In the rows, 128 means zero.
Rows near named flat spaces through zero
q649q169: [107 126 126  96 117 147 134 113  63 110 159 132 103 116 126  99  87 115
 133 133 108  86 137]
q165q140: [ 83 130 120 100 135 129 113 164 120 136 108 127 111 154 137 170 108 143
 157 102 169 118 100]
q649q169: [156 175 128 131 129 115 120 111 148 143 128  99 136 127 165 158 131 128
 104 123 143 169 125]
q972q408: [144 122 122 135 154 130  96  73 115 112 178 118 155 131 132  79 157 126
  89 133 109 147 154]
q165q140: [161 136 110 143 131 111 138 110 142 141 126 117 115 118 137 146 132 130
 108 140 128 140 134]
q649q169: [157 132 137 134 122 108 135 123 143 138  88 133 136 129 100 105 156 158
 144 146 113 142 145]
q749q602: [109 180 167 116  76 176 101 144  84 195  67 109  98 119 166 112  78 157
  98 155 123 126 161]
q972q408: [100 180 196 114  56 188 135 183 119 175  89 134 127 115 160 150  79 119
 136 137 110 144 126]
q545q862: [128 181 155 120 108 161 105 151 138 146 134  90 148 111 193 161 120 115
  98 133 130 180 130]
q165q140: [107 117 155 107 141 141 104 177 143 138 130 114 108 120 148 134 147 123
 121 128 105 176 144]
q972q408: [106  90  97 127 139 140 102 167 125 132  88 121 132 133 117 137 150 173
 147 154 155 114 133]
q972q408: [128 148 159 146 121 125 144 136 160 124 132 132 144 127 138 133 123  93
 121  99 132 135 107]
q545q862: [137 165 127 140 140 111 145 104 142 119 146 122 159 140 142 161 115 103
 118  88 151 116  81]
q165q140: [174 178 132 140 111  96 155  94 161 115 126 125 164 131 132 145 134 119
 143 116 147 150 111]
q749q602: [114 109 151 147 128 113  98 128 170 126 113 145 123 154 119  84 153 129
 132 110 156 161 155]
q649q169: [138 141 124 152 174 108 120 144 195 125 133 112 198 150 140 189 181 127
 121  92 152 168  74]
q749q602: [139  83  97 162 127 155 137 178 171 140 143 117 110  90 160 194 139 107
  98 166 126 153 132]
q749q602: [137 155 139 123 153 108 138 134 148 131 138 110 128 128 147 161 131 108
 113  98 122 147 100]
q545q862: [112 107 140 121 131 114  98 153 145 105 115 112  85 118 141  74 140 118
 128 130 149 152 176]
q545q862: [144 130  76 140 136 137 109 120 127 135 133  97 141 120 161 174 132 147
 104 154 162 134 126]
q749q602: [148  84 137 114 139 115 159 145 146 104 175 144  89  97 109 120 151  93
 137 143  62 162 153]
q972q408: [127 106 125 105 128 161 141 199  94 143  77 108 133  85 108 138 146 170
 144 189  69 104 134]
q649q169: [163 124 102 126 160  76 134 101 152 103 124 125 150 142  97 125 175 152
 154 123 137 143 123]
q649q169: [129 177 157 110  96 128 145 123 123 113 134 126 138 124 144 127  99 104
 147 111 134 132 118]
q649q169: [122 147 127 101 153 123 133 112  94 122 138 126 161 144 111 136 131 143
 141 109 109 105  93]
q649q169: [143  65  98 191 136 128 107 123 193 122 142 142 141 130 126 123 174 123
 103 147 159 157 153]
q749q602: [140 103 145 158 117 159 166 140 145 167 132 169 156 125  94 163 140 127
 122 143  65 124 103]
q749q602: [112  27  89 138 156 142 132 121 115 101 172 178 143 138  61 107 165 141
 153 150  95  95 131]
q972q408: [129  36  79 116 196  98 128 127 128  65 203 129  92 110 102 105 172 103
 128 134 100 126 148]
q649q169: [113 104 101 141 131 139 108 112 110 142 119 139 128 147 116 122 125 156
 123 137 151 102 132]
q165q140: [105 107 143 103 141 142 114 153 107 138 130 129 103 125 121 112 134 136
 127 134  91 135 144]
q165q140: [116 147 147 101 106 132 132 142 141 125 140 145 137 144 131 159 123 124
 170 114 133 164 116]
q972q408: [133 146 162 164 120 133 146 134 181 142 124 152 185 146 121 156 143 110
 129  98 128 145  87]
q545q862: [140 120 127 107 166  90 111  75 136  77 177 144 177 162  90  83 183 136
 160 102 119 159 130]
q749q602: [150 159 125 118  77 146  95 115 119 108 121  97 138 101 168  88 128 141
 131 179 156 168 191]
q972q408: [146 146 139 132 144 128 145  90 116 143 161 135 147 133 121 136 127 117
 101 113  84 126 106]
q545q862: [ 72 128 136 141 103  96 108 146 169 106  99 142  64 164 154 112  77  91
 155  64 252 116 130]
q749q602: [131 104  96 151 109 151 138 133 119 138 137 126  96 103 148 151  98 115
 103 158 139 104 138]
q972q408: [138  63  94 143 147  96 149 127 147  99 128 156 112 130  77 112 157 134
 160 137 130 107 135]
q165q140: [155 107 116 142  96 115 162  73 110  95 145 167 126 121  82  68 117 120
 154 148 118  89 154]
q165q140: [110 104 116 135 120 152 125 188 143 152  92 125 119 120 136 175 129 146
 135 150 142 128 121]
q649q169: [118 148 124 146 108 150 101 136 133 180  97 113 103 135 170 159 101 142
  92 135 164 140 137]
q545q862: [144 131  97 140 126 123 164  94 103 101 123 147 198 137  82 132 129 147
 163 130 135  57  82]
q649q169: [131 121 138 106 122 125 156  96  92 124 170 156  93 126 105 107 102 107
 134 123  78 112 135]
q545q862: [133 162 148 121  98 109 126 101 128 108 119 131 122 135 132  84 111 119
 147 115 157 133 149]
q545q862: [176 119  82 125 151 139 120 110  84 158 116  89 125  92 129 133 154 181
  85 201  75 124 159]
q165q140: [135 137 126 165 128 155 126 150 137 153 101 103 157 107 152 149 130 130
  85 145 131 111 113]
q749q602: [111 141 128  99 108 131 118 147  94 123  85 116 114 124 125 107 111 157
 159 144 146 105 143]
q972q408: [134 136 142 102 124 154 142 139 119 147 164 137 143 122 130 174 133 127
 133 139  69 163 115]
q165q140: [108 176 145 113  88 143 154 134  97 133  96 140 151 139 123 146  78 132
 166 111 150  78  88]
q649q169: [143  85  90 146 160 127 120  82 126 129 201 135 103 128 134 135 137 108
  81 133 109 141 143]
q165q140: [144 123 108 128 140 117 139 107 101 143 115 127 111 126 109 124 123 150
 119 141 111  99 130]
q545q862: [138 137 135 127 110 147 127 134 130 143 135 122 122 113 148 142 124 124
 115 148 111 154 143]
q972q408: [ 88  88 104 126 106 114  95 140 150  97 127 142  68 147 141 105 109 118
 162 119 218 138 167]
q972q408: [158 222 152 118 110 142 109 120 134 150 107  81 197 124 178 159 138 149
 111 135 134 179 116]
q749q602: [129 143 106 166 151 140 110  57 115 147 173 131 170 158 144 144 115 120
  69  98 149 103  93]
q545q862: [100 112 159 112  84 161 105 176 123 151  95 134  76 114 140  98 113 137
 138 161 120 155 184]
q749q602: [102 109 122  83 141 123 134 148  75 116 118 128  87 123 103 108 112 144
 158 133 106  89 133]
q545q862: [151 126 132 159  94 136 176 137 151 131 140 140 104  94 140 153  97  81
 114 139 117 118 124]
q165q140: [116 148 116 139 109 134 121 135 153 133 137 120 120 136 173 180  99 106
 122 110 187 144 111]
[175 114 142 123 118 132 140  85 142 126 190 158 149 121 103 112 170 124
 131 159  50 196 163]
q165q140
[105 133 148 113 146 122  95  55  78 128 154 153 134 173  98  46 122 141
 118  95 115 106 142]
q749q602
[123 110 126 133 147 128 130 148 134 138 126 122 108 120 130 137 132 122
 110 127 115 125 126]
q545q862
[134 129  80 166  72 167 140 153 139 153 109 114 105  97 182 204  77 120
 109 172 189 110 128]
q545q862
[137 147 124 122 136 152 132 118 103 145 147 119 166 124 134 160 129 138
 110 138  94 124 104]
q749q602
[146 103 135 128 138 119 143 117 121 136 121 150 127 127  82  99 154 147
 136 145  76 124 141]
q649q169
[138 139 134 136 124 123 134 114 142 160 140 135  99 135 143 156 113 116
 105 117 121 153 128]
q649q169
[147 113  88 123 144 109 114  91 132  63 172 121 174 130 120 106 165 131
 153 137 155 138 137]
q749q602
[158  79 103 153 124 118 147 136 146 122 106 140 117 106  93 111 158 146
 138 173 112 121 157]
q165q140
[151 135  97 107 153 108 129 125 109 114 124  95 124 111 132 137 142 148
 128 147 122 125 131]
q972q408
[136 115  83 135 136 113 110  76 110 135 138 134 111 151 122 125 122 153
 120 134 159 116 141]
q649q169
[151 147 114 119 160 113 132 126 134 120 141 101 156 121 138 162 152 132
 120 125 116 145 105]
q972q408
[152 189 121 131 130 117 128  46 109 140 181 117 134 145 165 148  92 104
  83  96 140 135 109]
q165q140
[126 147 122 127 137 110 123 121 142 119 138 115 122 137 151 146 119 112
 124 102 162 138 115]
q972q408
[135 132 132 132 150 139 130  97 116 121 161 139 196 142 106 125 153 133
 122 118  95 120  99]
q649q169
[164 142 122 151 120 121 153 122 146 113 142 106 124  90 154 134 122  93
 100 140 125 131 133]
q545q862
[138 100 136 130 119 109 112 100 147  91 159 144 105 127 118  57 149 109
 137 134 130 164 185]
q749q602
[ 96 159 132  88 149 117 112  39  47 108 190 145 125 174 117  79  80 116
 124  69 131  79 109]
q165q140
[101  80 145 118 137 125 127 155 123 123 111 155 100 135  85  84 141 136
 154 127 104 113 145]
q545q862
[ 80 135 158 114 128 142 102 174 127 134  94 121 126 141 140 119 119 132
 139 105 152 123 120]
q545q862
[148 141 164 135 122 126 133 177 160 149  65 111 141 106 123 121 163 149
 130 151  98 158 141]
q649q169
[133  35  92 127 161 116 135 107 135 109 178 183 129 149  56 119 181 147
 163 145  85 136 139]
q545q862

Rows near named flat spaces through zero
q887q301: [110 136 144 119 147 156 136  95 165 109 127  89 107 108 148 121 151 118
 144 101 131 152 123]
q547q773: [136 147 139  76  70 142 117 129 134 144 125 137 157  89 126 152 131 140
 119 188 158 131 122]
q547q773: [118 132 164 159 154 122 144 108 113 125 105 135 106 122  97 118 114 105
 130 170 110 105 104]
q975q384: [118  96 177 108 161 141 106  91 109  98 129 128 113 113  78  98 128 163
 136 152  96 124 139]
q547q773: [141 130  84 205 162 101 138 141 118 139 124 144  98 164 143 112 115  74
 128 121  97 112 107]
q547q773: [114 133 159 138 112 139 149 109 139 118  98 108 119 121 128 118 136 127
 133 127 137 129 132]
q975q384: [117 136 101  85 109 137 124 156 138 124 141 108 131 145 142 147 164 159
 135 102 136 149 145]
q975q384: [ 87 159 125 142 102 132 151 133 154 133  88 110 144 144 145 141 157 128
 150  97 166 137 144]
q887q301: [106 134 188 187 174 135 169  86 134  94  81  96  58 139  97  98 141 110
 131 166  78  99 104]
q887q301: [126 115 106 114 118 138  75 115 131 115 157 137 130 121 132 120 155 151
 126 137 101 142 139]
q508q530: [111 140 129 139 135 135 123 111 125 135 144 131 114  97 138 134 127  70
 141 129 129 146  90]
q508q530: [ 97 144 103 131 161 124 119 140 125 125 133 129 110 148 117 140 158 121
 150 134 109 132 116]
q547q773: [ 76 116 114 136 149 131 124 143 106  99 137 102  91 170 122 117 177 137
 162  54 100 160 142]
q547q773: [144 121  97 175 109 107 128 144 118 141 120 146 137 155 147 117 115 113
 119 107 128 119 139]
q508q530: [123 134 183 235  91 125 151  74 141 123  87 128 117 107 149 104 106  72
 101 138 122 103 106]
q555q224: [ 89 127 134 123 146 153  94  95 141  90 139 104  88 124 119 114 187 143
 145 137  81 148 125]
q975q384: [100 140 141 112 165 140 117 108 175 113 120 113 156 133 122 140 150 180
 135 113 140 122 156]
q555q224: [104 160 119  88 138 139 145 137 160 137  93 113 144 134 121 145 153 151
 160 141 167 133 143]
q508q530: [136 110  63  83 192 117 111 171 101 138 173 139 122 154 121 130 123 125
 161  83 123 155 132]
q508q530: [135 115 119 166 134 131 138 111 118 122 122 118  86 127 145  93 125  76
 142 109 109 144 113]
q975q384: [197 133  41 126 107 126 114 148 150 153 150 137 115 127 185 119 123  91
 114 157 119 137 115]
q887q301: [119 132 161 150 103 132 157 116 126 126 103 114 119 119 133 122 122 107
 128 117 141 129 121]
q887q301: [ 91 162  87 135 164 126 134 136 143 153 129 133 136 123 149 149 134  66
 173  93 164 154 104]
q547q773: [108 122  76 137  91 111  90 156 123 143 125 159 185 164 142 131 144 162
 142  76 156 140 180]
q555q224: [152 125 122 123 161 129 121 115 116 130 125 141  93 115 103 108 118 105
 135 204  96 115 100]
q508q530: [136 127 137  94 143 151 151 120 165 114 141  83 121 117 158 131 134 139
 128  74 145 151 137]
q508q530: [147 121 126 132  94 129 161 139 142 122  81 103 126 162 140 104 136 165
 126 110 142 121 171]
q555q224: [142 130 215 100 159 137 125  85 120 133 171 147 145  41  96 161  67 101
  91 190 131 106  68]
q887q301: [139 124 184 118 149 149 117  77 150 104 141 115 112  84 113 124 123 140
 101 182  98 112 106]
q508q530: [163 105 161 138  89 126 133 111 126 130 113 137 152 112 129 108  92 145
 100 136 141 111 148]
q975q384: [144  93 129  96 122 134 104 129 106 117 166 129 131 118 128 116 119 146
 122  95 119 149 141]
q975q384: [140 109 110 129 127 139 102 113 141 112 149 118 119 127 149 107 142 138
 124 104 107 144 142]
q975q384: [158  82 146 150 140 124 127 106  98 123 133 139 118 118 122  81  84 109
 127  99 117 131 136]
q887q301: [100 138 117  73 141 131  97 143 120 141 160 147 165 110 113 164 134 141
 146 123 153 146 125]
q555q224: [100 132 137 100 177 111 117 146  95 142 132 163 154 132  71 151 112 144
 150 152 138 114 124]
q975q384: [ 80 124 189 229 141 120 140  89 106  94 110 119  79 140 108 109 141  95
 118 121  72 108 101]
q887q301: [ 84 159 135 175 176 131 143  99 144 129 102 124 102 121 123 127 140  69
 161 141 125 127  93]
q887q301: [ 92 148  70 126 137 141 105 121 178 133 115 118 155 141 166 124 170 131
 174  71 163 164 162]
q547q773: [ 99 115 129  70 135 136 105 149  99 112 158 122 124 136 100 141 158 168
 145 109 116 151 139]
q547q773: [133 132 135 173  84 130 167 125 134 124  88 103 102 143 155 106 135 104
 124 110 132 129 132]
q508q530: [144 120 113 104  83 125 134 152 114 133  89 132 134 154 113 110 139 171
 136 157 138 122 166]
q547q773: [110 132 123 241 131  97 107 100 123 149 102 183 160 133 131 112  97  78
 125 131 129  99 123]
q887q301: [126 115  87  90 103 148  79 126 138 120 174 121 136 114 162 126 160 138
 137  87 126 174 143]
q508q530: [133 106 125 121 158 144 110 103 117 108 150 116  82 114 124  96 138 107
 143 131  89 149 113]
q508q530: [191  94 100  76  81 119 146 166 102 161 117 145 172 130 140 105  74 145
 134  92 189 143 174]
q555q224: [ 93 118 105 151 153 131  74 111 125 107 163 136 115 136 129 121 165 128
 139 107  85 145 127]
q547q773: [136  92 159 133 117 127 142 129 111 107 131 110 126 144 127 108 116 159
 114  66 123 131 158]
q887q301: [109 117 138 121 137 128 126 136 108 107 123 118 106 153 100 120 153 160
 136 128 100 127 141]
q555q224: [136 140 145 109 104 138 161 128 145 133 100 108 132 120 136 130 125 133
 129 132 158 129 134]
q555q224: [147 116 123 120 173 120 108 118 118 141 154 158 142 106 113 126  90 112
 128 145 126 121 114]
q975q384: [128 163 111 127 123 108 186 177 128 162  90 129 142 155 130 159 112 110
 139 128 176 113 122]
q555q224: [213 119 114 117 119 141 170 119 154 133  99 101  87 119 155  86 101 111
 113 176 124 118 125]
q555q224: [174 115 123 118 121 125 162 146 127 128 110 111 108 149 132 109 113 145
 114 137 124 115 141]
q555q224: [174 135  85 164  91 107 152 161 136 155 119 136 139 152 172 131 104 105
 101 116 144 114 131]
[105 144  89 111 157 122 107 147 123 136 134 143 127 144 111 142 152 130
 155 149 121 132 123]
q547q773
[147 117 103  78 122 144 106 127 136 124 134 123 125 121 128 112 144 154
 141 147 126 145 146]
q975q384
[107 131 192 103 158 133 117 105 109 122 154 142 134  83  82 156 109 127
 117 173 119 114  91]
q555q224
[140 122 145 153 124 133 132 109 129 119 147 118 105 109 146 122 119  97
 108 122 108 130 103]
q508q530
[142 149 148 100 146 122 148 137 136 150 128 140 154 106 113 161  94 126
 116 167 157 106 108]
q555q224
[119 123 156 156 115 136 104  96 125 114 162 130 116  95 139 132 130 101
 103 132  99 132  98]
q555q224
[134 138 152 133  95 108 116 143  84 158 173 174 156  85 119 176  83  81
  92 163 137 115  73]
q975q384
[192  83  70  97  98 133 132 148 111 140 132 121 120 137 166  74 104 117
 148  71 149 168 165]
q975q384
[129 139 131 102 130 131 119 144 135 118 167 118 122 127 129 165 147 151
  98 144 104 121 110]
q508q530
[178 116 127 171  79 109 116 127 108 151 157 165 144 100 155 131  77  82
  77 149 123 111  99]
q547q773
[147 114 122 138  94 134 136 127 115 115 108 113  86 141 131  95 145 127
 127 151  99 131 133]
q508q530
[ 96 127 180 178 141 125 131 101 101 104 115 129  86 127  91 117 139 110
 122 167  79 107  99]
q975q384
[136 141 134 148 170 127 160 120 139 131 124 115  98 122 133 128 112  84
 130 135 122 121  95]
q887q301
[116 152  91 135 185 152 151 123 161 106 161  67  38 130 174 130 176  60
 148  95  85 166  74]
q547q773
[186 113 147 128 123 108 167 148  88 148 114 147 115 125 103 118  68 110
 104 182 126  95 109]
q555q224
[126 127 124 112 112 112 106 140 102 156 117 177 178 121  97 137 104 141
 137 164 158 115 140]
q508q530
[117 137 136  88 146 139 126 129 152 122 137 114 147 123 125 148 140 163
 130 117 143 132 140]
q508q530
[113 140 131 143 141 116 113 115 110 170 153 177 176  74 133 152  73  47
 143 114 177 141  87]
q508q530
[111 130  91 155 139 135 164 131 138 121  69  95  84 172 143  81 160 107
 184  86 134 152 153]
q508q530
[111 153 151  24  99 141  85 143 133 134 154 148 183  93  86 191 151 206
 112 214 147 117 130]
q508q530
[108 119 166 223 100 118 173 115  89 110  86 110  63 152 125  91 132  72
 127 112  92 120 106]
q547q773
[142 122  91 120 122 133  76 118 130 134 176 149 133 101 150 131 133 106
 121 140 111 147 111]
q887q301
[158 113  86  29 122 130 112 181 106 136 159 131 140 142 114 141 135 183
 135 134 136 145 153]
q508q530
[139 145 157 149  67 106 165 145 151 163  73 149 221 137 140 153  81 164
 100 108 213  90 173]
q508q530
